Each row is followed by its group and then its class within the group.
-.13 .03 .34 -.10 .22 -.04 -.19 .11 -.03 .06 .11 .13 -.07 -.02 .12 -.32 -.02 -.14 .21 .02 .05 -.01 .11 -.03 -.32 .53 .35 -.12 -.03 .14 .02 -.06 -.08 .14 .24 -.01 -.06 -.02 -.05 -.34 -.20 -.13 -.32 -.08 -.01 .23 -.07 .15 -.11 -.07 -.13 -.29 -.01 .11 .11 .04 -.13 -.04 .03 .21 .14 .02 -.10 .02 .09 .18 -.06 -.06 -.18 .13 .11 .02 .13 -.24 .10 -.14 -> R:T
-.12 .06 .04 -.08 .09 -.24 -.27 .13 .12 .15 .13 .15 -.09 -.07 .09 .71 .18 -.09 .26 .01 .21 -.12 -.15 -.12 .12 -.05 -.13 -.19 -.17 -.16 .01 .06 .00 .38 -.09 .06 .03 .08 .05 -.19 -.05 .06 .02 .10 -.11 -.04 -.15 .09 .02 -.15 -.22 .03 -.02 -.03 -.13 -.18 -.06 -.04 .18 -.02 -.09 .03 .01 -.02 .02 -.12 -.02 .14 -.23 .02 .19 -.18 .06 .09 -.02 -.26 -> S:E
.00 -.01 .18 .22 .19 -.06 -.50 .00 .03 .26 .14 .07 -.07 .04 -.11 .37 .09 -.08 .21 .06 .00 -.21 -.09 .05 .10 -.25 -.04 -.14 .04 -.20 .03 -.04 .03 .10 -.01 .29 -.15 -.06 .08 -.04 .10 .12 -.03 -.13 .00 .01 -.06 .05 -.21 .10 -.30 -.02 .01 -.01 .00 .18 .16 -.21 -.18 .12 -.04 .00 .09 -.20 .06 -.19 .04 .25 -.17 .20 -.09 -.01 .11 -.23 -.04 -.06 -> S:A
.02 .08 .32 -.05 .18 -.08 -.36 .11 .11 .14 .03 .14 -.04 -.08 .14 -.13 .06 -.13 .21 .03 .13 -.02 .03 -.08 -.15 .24 -.03 -.20 -.03 -.06 .02 -.03 -.04 .17 .14 .02 -.07 -.23 -.13 -.56 -.12 .08 -.27 -.11 -.03 .21 -.08 .13 -.05 -.11 -.20 -.07 -.11 .08 .01 -.15 -.08 -.10 .05 .11 -.01 .10 -.05 -.01 .16 .01 -.03 .08 -.21 .25 .23 -.08 .17 -.25 .02 -.05 -> R:B
.03 .17 .22 -.02 .15 -.09 -.27 .15 .17 .23 .08 .17 -.08 -.02 .08 .16 -.06 .00 .24 .02 .11 -.13 -.02 -.04 -.08 .44 -.24 -.23 -.08 -.15 -.04 .01 .00 .34 .13 .08 -.13 -.26 -.03 -.51 -.08 .04 -.38 -.13 -.06 .19 -.10 .18 .01 -.10 -.25 .04 -.05 .10 .02 -.20 -.04 -.03 .33 .20 .04 .06 .00 -.04 .12 -.03 -.04 .18 -.22 .09 .27 -.12 .10 -.15 -.06 -.15 -> R:T
-.02 .07 .29 .06 .19 -.14 -.13 .07 .10 .17 .08 .16 -.11 -.02 .05 .01 -.04 -.07 .30 .00 -.12 -.14 .00 -.05 -.08 .35 -.23 -.22 -.10 -.16 .06 -.01 -.01 .23 .15 .04 -.01 -.20 -.01 -.47 .07 .13 -.28 -.14 .00 .23 -.13 .14 -.01 -.01 -.22 -.06 -.08 .03 .01 -.12 .01 -.06 .01 .07 .05 .05 -.11 -.05 .21 -.06 .00 .13 -.16 .12 .15 -.09 .26 -.25 .05 -.10 -> R:B
-.06 .09 -.04 .10 .26 -.14 -.12 .05 .21 .24 -.05 .14 -.06 -.21 .35 -.05 .36 -.06 .09 .08 .08 -.04 -.02 .07 -.10 -.18 -.51 -.06 .04 -.01 -.03 -.06 .20 .48 -.08 .07 .08 -.10 -.10 -.33 -.11 .17 -.01 .16 -.01 -.06 -.13 -.04 .08 -.05 -.14 -.14 -.08 -.03 .01 -.09 -.01 -.14 -.03 .13 -.03 .01 -.11 -.14 .15 -.30 -.16 .00 -.24 .03 -.43 -.02 -.04 -.16 -.07 .02 -> H:M
-.02 .07 .07 .28 .30 -.10 -.39 .06 .02 .29 .10 .07 -.15 .02 -.10 .45 .10 .06 .32 .03 -.01 -.35 -.08 .09 .16 .01 -.40 -.09 -.12 -.20 .03 .01 .03 .27 .12 .25 -.15 -.14 .08 -.07 .31 .19 -.13 -.14 .07 .00 -.07 .10 -.11 .11 -.29 .18 -.06 .03 -.03 -.07 .15 -.16 .08 .15 .04 -.06 .03 -.22 .18 -.30 .02 .27 -.25 .05 -.08 -.05 .27 -.25 -.14 -.17 -> S:A
-.06 .12 .08 -.02 .23 -.08 -.41 .14 .10 .23 .19 .18 -.07 -.01 .08 .54 .21 .03 .21 .02 .15 -.08 -.04 -.10 .11 -.05 -.28 -.05 -.07 -.14 -.01 .03 .10 .44 -.02 .13 -.02 .10 .09 -.48 .01 .07 -.30 .10 -.11 .03 -.19 -.02 .10 -.05 -.36 -.11 -.01 .10 -.06 .11 -.05 -.04 .31 .16 -.02 -.01 -.22 -.08 .10 -.12 -.02 .09 -.22 .06 -.11 -.12 .16 -.12 -.09 -.10 -> S:A
.02 .14 -.02 -.01 .13 -.10 -.46 .12 .19 .18 .10 .09 -.15 -.03 .01 .61 .17 .08 .21 .01 .20 -.18 -.09 -.06 .13 .03 -.36 -.14 -.03 -.07 .04 .04 .16 .30 -.04 .12 -.09 -.20 .02 -.42 -.05 .08 -.25 -.01 -.06 .05 -.12 .15 -.06 -.09 -.26 .09 -.08 .07 -.04 -.32 .01 -.09 .33 .07 -.02 .08 .04 -.07 .04 -.14 .00 .21 -.24 .08 .11 -.18 .13 .04 -.11 -.11 -> S:E
.05 .16 .31 -.20 -.01 -.01 .04 .17 -.02 .00 -.10 .12 .05 -.01 .05 -.02 -.29 -.04 -.20 -.05 .05 .02 .02 -.04 -.16 .52 .17 -.25 -.09 -.13 .03 .06 -.02 -.11 .15 -.05 -.07 -.24 -.09 -.60 -.09 -.02 -.21 -.28 .00 .21 .03 .18 -.02 -.17 -.26 .18 -.03 .11 .08 -.13 -.10 .00 .19 .14 .07 .07 .04 .12 .06 .11 -.01 .13 -.09 .19 .56 -.10 .08 -.13 .00 .03 -> R:T
-.01 .18 .32 -.10 .14 -.10 -.02 .14 .07 .17 .07 .25 -.08 -.08 .05 -.18 -.04 -.08 .25 -.03 .07 .03 .10 -.09 -.23 .52 .04 -.24 -.12 -.06 .04 -.03 .00 .21 .17 .04 .01 -.13 -.08 -.61 -.13 .02 -.31 -.10 -.08 .19 -.10 .14 .15 -.13 -.34 -.14 -.05 .11 .05 -.16 -.08 .01 .14 .20 .03 .03 -.13 .00 .09 .03 -.07 .10 -.20 .06 .25 -.02 .08 -.28 .06 -.08 -> R:T
-.04 .00 .26 .26 .25 -.03 -.37 .00 .04 .22 .09 .04 -.08 .07 .04 -.31 .03 -.10 .19 .01 -.05 -.16 .04 .12 -.09 .29 -.10 -.03 .06 -.06 .03 -.05 -.02 .09 .14 .10 -.11 -.19 .00 -.09 .02 .09 -.27 -.22 .12 .14 -.13 .11 -.23 .12 -.04 -.11 -.03 .06 .06 .25 .14 -.22 -.11 .24 .07 .00 -.01 -.17 .15 -.09 .03 .10 -.12 .16 -.09 .07 .18 -.38 .02 -.05 -> R:B
.05 .12 -.08 .10 .19 -.08 -.17 .02 .19 .27 -.06 .11 -.02 -.04 .14 -.02 .19 -.05 -.01 .02 -.03 -.06 -.06 .04 -.01 -.07 -.55 -.06 .08 -.04 -.04 -.04 .19 .19 -.01 .04 -.01 -.24 -.04 -.45 -.13 .25 -.09 -.05 .04 -.01 -.15 -.12 .14 .02 -.27 -.01 -.12 -.01 .04 -.05 .08 -.14 -.03 .04 .04 .00 -.07 -.14 .16 -.23 -.04 .14 -.18 .09 -.25 -.03 .02 -.26 -.15 .04 -> H:G
.04 .06 -.01 .11 .16 -.06 -.10 .05 .16 .20 -.09 .07 -.03 -.09 .20 -.27 .26 -.09 .07 .06 -.03 .01 .00 .02 -.08 -.17 -.55 -.07 .03 .01 .02 -.07 .23 .18 .00 .08 .07 -.25 -.10 -.50 -.11 .30 -.14 .03 -.03 .02 -.14 -.03 .17 -.04 -.19 -.11 -.10 .04 .07 -.19 .01 -.16 -.09 -.04 -.03 .02 -.11 -.13 .14 -.31 -.03 .03 -.20 .08 -.32 -.02 -.10 -.39 .05 .08 -> H:G
-.05 .06 .10 .07 .23 -.12 -.28 .04 .09 .24 .06 .09 -.07 -.06 -.11 .27 .08 .02 .12 -.01 .04 -.06 -.06 -.01 .17 .10 -.33 -.10 .00 -.12 .09 .00 .04 .29 .03 .15 -.04 -.15 .09 -.15 .07 .10 -.16 -.06 -.05 .03 -.15 .02 -.01 .01 -.27 -.01 -.04 .06 -.04 .05 .09 -.06 .17 .11 .03 .01 -.02 -.09 .04 -.19 .05 .18 -.12 .05 -.07 -.06 .10 -.07 -.07 -.12 -> S:A
-.01 -.16 -.12 .51 .25 .01 -.27 -.16 .06 .19 .00 -.21 -.08 .01 -.05 -.47 .42 -.10 .35 .07 -.20 -.21 .02 .16 .07 -.56 -.42 .18 .01 .00 .01 -.15 .24 .08 -.03 .18 -.03 -.14 .04 .41 .32 .30 -.06 -.10 .19 -.14 -.02 -.03 -.20 .31 .11 -.30 -.10 -.07 .00 .04 .18 -.28 -.37 -.02 .02 -.06 -.04 -.31 .17 -.38 .03 -.09 -.04 .03 -.74 .21 .18 -.47 -.14 .03 -> H:M
-.16 -.07 .20 .06 .18 -.09 -.45 .01 .08 .12 .02 .05 -.14 .03 .04 -.08 .23 -.11 .29 -.02 .06 -.11 .01 .02 -.04 .21 -.06 -.06 -.01 .04 .02 -.07 -.05 .21 .08 .05 .01 -.16 .00 -.01 -.02 -.06 -.27 -.07 .04 .07 -.17 .14 -.27 .03 -.05 -.19 -.03 .00 .04 .10 .05 -.17 .04 .09 .03 .00 -.10 -.20 .13 .00 -.02 -.05 -.15 .05 -.06 .03 .25 -.13 .00 -.15 -> R:T
-.01 .12 .23 .03 .05 -.06 -.36 .11 .08 .19 .01 .07 -.05 .02 -.10 .40 -.02 .01 .16 -.01 .00 -.15 -.06 .07 .13 .04 -.22 -.10 -.09 -.20 .05 .07 .06 .32 .02 .18 -.14 -.15 .01 -.20 .03 .10 -.17 -.17 -.01 .03 -.07 .17 -.02 -.03 -.29 .13 .03 .08 .01 .01 .00 -.08 .14 .16 .02 .09 .04 -.11 .09 -.12 .02 .19 -.17 .11 .18 -.13 .12 -.14 -.06 .00 -> S:A
.02 .14 .30 .14 .14 -.06 -.12 .08 .16 .21 -.03 .13 -.09 .02 -.04 -.16 -.07 -.07 .23 .04 .00 -.13 .03 .09 -.09 .28 -.31 -.18 -.09 -.17 .03 .02 .00 .22 .10 .12 -.09 -.34 -.11 -.33 .02 .18 -.26 -.24 .02 .14 -.04 .15 -.10 -.01 -.19 .05 -.04 .08 .04 -.14 .06 -.08 .06 .12 .07 .02 .01 -.12 .18 -.15 .01 .12 -.16 .06 .21 -.01 .16 -.28 -.07 .00 -> R:B
-.07 .03 .11 .00 .24 -.05 -.28 .01 .12 .20 .13 .10 -.11 -.03 .09 -.17 .19 -.09 .20 .00 .04 -.07 .06 -.02 -.09 .17 -.15 -.09 .08 .01 .04 -.11 .06 .25 .08 .04 .00 -.15 -.01 -.20 -.08 .09 -.29 -.03 -.02 .07 -.15 .01 .02 .01 -.26 -.20 -.10 .06 .08 -.01 -.03 -.10 .09 .14 .03 .03 -.10 -.11 .15 -.10 -.01 .05 -.18 .06 -.22 .03 .14 -.25 -.02 -.17 -> R:B
.03 .05 .19 .14 .08 -.07 -.22 .04 .17 .25 -.01 .08 -.06 -.01 .05 -.26 .10 -.06 .20 .07 .06 -.13 .02 .02 -.09 .17 -.25 -.17 -.05 -.03 .03 -.03 .03 .08 .09 .12 -.04 -.29 -.07 -.33 -.06 .19 -.24 -.17 .00 .13 -.08 .04 -.07 .03 -.19 -.03 -.03 .01 .08 -.16 .08 -.16 -.06 .08 .00 .03 .03 -.07 .12 -.17 .00 .12 -.15 .11 .11 -.06 .18 -.33 .00 .03 -> R:B
.06 .10 -.17 -.06 .05 -.16 .01 .08 .12 .21 -.03 .19 .00 -.09 .29 .16 .09 -.02 -.03 .08 .03 .03 -.04 -.06 -.08 -.11 -.57 -.14 .03 -.02 -.05 .03 .17 .20 -.05 -.03 .08 -.12 -.08 -.64 -.15 .21 .09 .03 -.04 .00 -.18 -.09 .27 -.13 -.11 .06 -.11 -.03 .05 -.18 -.05 -.11 .00 -.04 -.01 .02 -.06 -.04 .14 -.23 -.08 .12 -.12 .06 -.15 -.12 -.01 -.10 -.09 .04 -> H:G
.06 .15 .08 .10 .15 -.04 -.43 .16 .20 .26 .04 .15 -.07 -.04 .03 .37 .18 -.04 .14 .04 .09 -.08 -.04 -.02 .12 -.14 -.45 -.09 .02 -.13 .02 .00 .17 .34 -.01 .23 -.27 -.13 -.01 -.50 -.02 .13 -.21 -.06 -.05 .02 -.12 .02 .06 .01 -.42 .02 .00 .06 -.05 .02 .00 -.10 .15 .12 -.05 -.01 .00 -.13 .08 -.23 -.09 .20 -.22 .17 -.01 -.13 .03 -.22 -.10 .01 -> S:E
.12 .14 -.13 -.03 .18 -.09 -.10 .05 .09 .23 -.04 .18 -.04 -.12 .22 .22 .16 -.06 .04 .12 -.01 .00 -.13 -.04 -.08 -.23 -.48 -.11 .00 -.09 -.01 .02 .26 .32 -.06 .09 -.08 -.12 -.12 -.47 -.03 .13 .04 .06 .06 -.03 -.01 .01 .10 -.04 -.17 .03 -.10 -.06 -.04 -.15 .03 -.18 -.06 -.02 -.01 .00 .00 -.23 .17 -.24 -.10 .16 -.23 .09 -.20 -.08 -.07 -.22 -.15 .02 -> H:G
.03 .12 .28 .09 .25 -.07 -.34 .12 .13 .31 .09 .17 -.10 .08 .05 -.04 .03 -.07 .13 .03 .03 -.17 .02 -.01 -.10 .29 -.21 -.22 .15 -.17 .02 -.02 .07 .15 .15 .17 -.09 -.31 .01 -.65 -.12 .21 -.34 -.24 .00 .19 -.25 .08 -.03 .06 -.41 -.04 -.07 .03 .04 .09 .06 -.14 .08 .25 .01 -.03 .03 -.15 .17 -.11 -.01 .28 -.21 .21 .10 -.07 .13 -.40 -.05 -.10 -> R:B
-.01 .02 -.08 .12 .17 -.03 -.17 .01 .11 .25 .03 .05 .05 -.05 .21 -.25 .23 -.06 .00 .07 -.05 .04 -.03 .02 -.02 -.33 -.46 .06 .17 .05 -.06 -.05 .14 .11 -.06 .07 .05 -.08 .01 -.23 -.10 .23 -.01 .09 -.03 -.05 -.19 -.14 .19 .07 -.07 -.13 -.11 -.02 .02 .17 .07 -.12 -.21 -.02 -.04 -.04 -.09 -.16 .12 -.23 -.01 .00 -.09 .07 -.51 .06 -.06 -.25 -.05 .10 -> H:G
.04 .15 .33 -.02 .22 -.01 -.31 .15 .05 .22 .07 .22 -.10 .00 .09 .00 -.06 -.30 .06 .02 .07 -.04 .02 .02 -.15 .38 -.04 -.25 .05 .00 .05 .02 .05 .14 .12 .08 -.13 -.21 -.02 -.62 -.20 .07 -.27 -.19 -.01 .20 -.13 .13 -.02 -.11 -.36 .02 -.02 .06 .04 -.01 -.02 -.11 .13 .24 -.01 .08 .04 -.05 .14 -.01 -.04 .24 -.23 .21 .22 -.06 .09 -.31 -.01 -.05 -> R:B
